Below is a small trained network, with its code and all its weights. Each question gives an input and a class and asks what happens when units are switched off, that is, made to give their printed mean instead of their output.

import numpy as np


def w(rows, s, z=0):
    codes = np.array(rows[::2]) - 128.0
    scale = np.full(codes.shape[1], s)
    scale[-1] = z or s
    return codes * scale


def f(y):
    return y / 2 * (1 + np.tanh(0.7978845608 * (y + 0.044715 * y**3)))


def log_softmax(a):
    a = a - a.max(-1, keepdims=True)
    return a - np.log(np.exp(a).sum(-1, keepdims=True))


def net(x, mask):
    res = np.array(x, float).reshape(1, 6) / 4 @ E
    y = f(res @ A[0][:, :-1].T + A[0][:, -1])
    res = res + np.where(mask, y, B[0][:, -1]) @ B[0][:, :-1]
    return log_softmax(res[-1] @ U[:, :-1].T + U[:, -1])


A, B = {}, {}
E = w([
[66,223,74],'x0',
[215,200,104],'x1',
[250,83,2],'x2',
[202,62,161],'x3',
[99,29,58],'x4',
[116,196,178],'x5',
],0.0043)
A[0] = w([
[190,139,170,86],'neuron 1',
[69,99,149,55],'neuron 2',
[146,25,81,6],'neuron 3',
[126,204,74,117],'neuron 4',
[121,118,55,90],'neuron 5',
[73,131,131,135],'neuron 6',
[92,120,142,158],'neuron 7',
[138,88,76,85],'neuron 8',
[77,107,140,116],'neuron 9',
[149,127,104,79],'neuron 10',
[78,101,135,89],'neuron 11',
[132,148,137,120],'neuron 12',
[74,106,126,101],'neuron 13',
[146,133,135,65],'neuron 14',
[119,179,116,128],'neuron 15',
[117,128,110,3],'neuron 16',
[124,160,66,120],'neuron 17',
[122,154,65,113],'neuron 18',
[108,119,112,119],'neuron 19',
[134,238,92,110],'neuron 20',
[75,112,141,109],'neuron 21',
[45,107,152,45],'neuron 22',
[140,99,130,71],'neuron 23',
[139,113,73,92],'neuron 24',
[117,113,104,97],'neuron 25',
[212,253,70,27],'neuron 26',
[14,91,164,15],'neuron 27',
[128,107,39,115],'neuron 28',
[168,106,220,75],'neuron 29',
[112,113,89,38],'neuron 30',
[118,84,113,106],'neuron 31',
],0.012,0.0045)
B[0] = w([
[114,68,162,149],'neuron 1',
[114,162,145,138],'neuron 2',
[84,104,232,199],'neuron 3',
[158,127,62,208],'neuron 4',
[29,161,126,158],'neuron 5',
[164,154,101,168],'neuron 6',
[162,148,119,167],'neuron 7',
[58,140,177,162],'neuron 8',
[139,156,130,152],'neuron 9',
[78,126,136,119],'neuron 10',
[119,157,141,136],'neuron 11',
[141,113,120,132],'neuron 12',
[121,162,133,141],'neuron 13',
[103,98,139,101],'neuron 14',
[164,131,91,170],'neuron 15',
[81,114,133,84],'neuron 16',
[93,141,82,170],'neuron 17',
[82,146,86,163],'neuron 18',
[121,144,124,126],'neuron 19',
[203,135,61,246],'neuron 20',
[139,155,125,151],'neuron 21',
[123,176,122,163],'neuron 22',
[109,117,154,114],'neuron 23',
[48,145,148,152],'neuron 24',
[102,143,134,118],'neuron 25',
[115,2,93,254],'neuron 26',
[106,210,142,197],'neuron 27',
[15,165,158,201],'neuron 28',
[158,79,144,173],'neuron 29',
[58,114,133,104],'neuron 30',
[120,144,160,140],'neuron 31',
],0.031,0.0035)
U = w([
[157,68,56,62],'0',
[124,106,196,122],'1',
[201,223,152,83],'2',
[148,141,88,177],'3',
[110,123,104,65],'4',
[255,96,175,120],'5',
[186,67,164,249],'6',
],0.008,0.011)

Each question gives the input, the list of numbers given to net, and the class t.
The units are the neurons (one row each of A and B). Each row of codes is followed by its name. A weight is (code - 128) times the scale printed after its matrix; where a second scale follows, it is the last column's (A, B and U).
mask holds one flag per neuron, in row order. A switched-off neuron (its flag False) gives its mean, the last column of its row in B, instead of its output. The means were averaged over made-up inputs and are rounded, as every weight is.
A unit's drop is (log p(t) with every unit on - log p(t) with that unit switched off) / (log p(t) with every unit on - log p(t) with every unit switched off).
The circuit of an input: a set's keep is (log p(t) with only the set's units on - log p(t) with every unit switched off) / (log p(t) with every unit on - log p(t) with every unit switched off). Starting from the 12 units with the biggest drops (on a tie, the unit counted first), units are removed one at a time, each time the one whose removal leaves the highest keep (on an exact tie, the one counted first), for as long as the keep stays at least 0.8.
units of the circuit, in order: the units of the circuit, biggest drop first
top k neurons: the k neurons with the biggest drops, biggest first
drop when u is switched off: that unit's drop, to one decimal
input [2,2,-8,3,-2,2], class 2: units of the circuit, in order : [neuron 26]
input [1,8,-6,-2,-5,-7], class 5: units of the circuit, in order : [neuron 28; neuron 5; neuron 20]
input [5,1,-6,3,-8,5], class 0: units of the circuit, in order : [neuron 20; neuron 26]
input [-8,-6,1,-1,-3,-7], class 1: units of the circuit, in order : [neuron 3; neuron 20]
input [-7,-5,1,-7,0,-4], class 2: top 2 neurons : [neuron 26; neuron 1]
input [-6,1,-5,3,7,3], class 5: top 2 neurons : [neuron 28; neuron 5]
input [3,-1,2,-6,3,-4], class 4: top 2 neurons : [neuron 28; neuron 5]
input [-8,-6,0,-4,3,5], class 2: top 2 neurons : [neuron 26; neuron 27]
input [-3,-8,-7,8,-2,-1], class 2: drop when neuron 27 is switched off : 0.2
input [-5,6,6,-2,-3,-4], class 1: drop when neuron 15 is switched off : 0.1
input [5,-6,-1,-7,3,1], class 2: drop when neuron 17 is switched off : 0.0
input [4,-7,7,0,-4,-6], class 4: drop when neuron 17 is switched off : 0.1
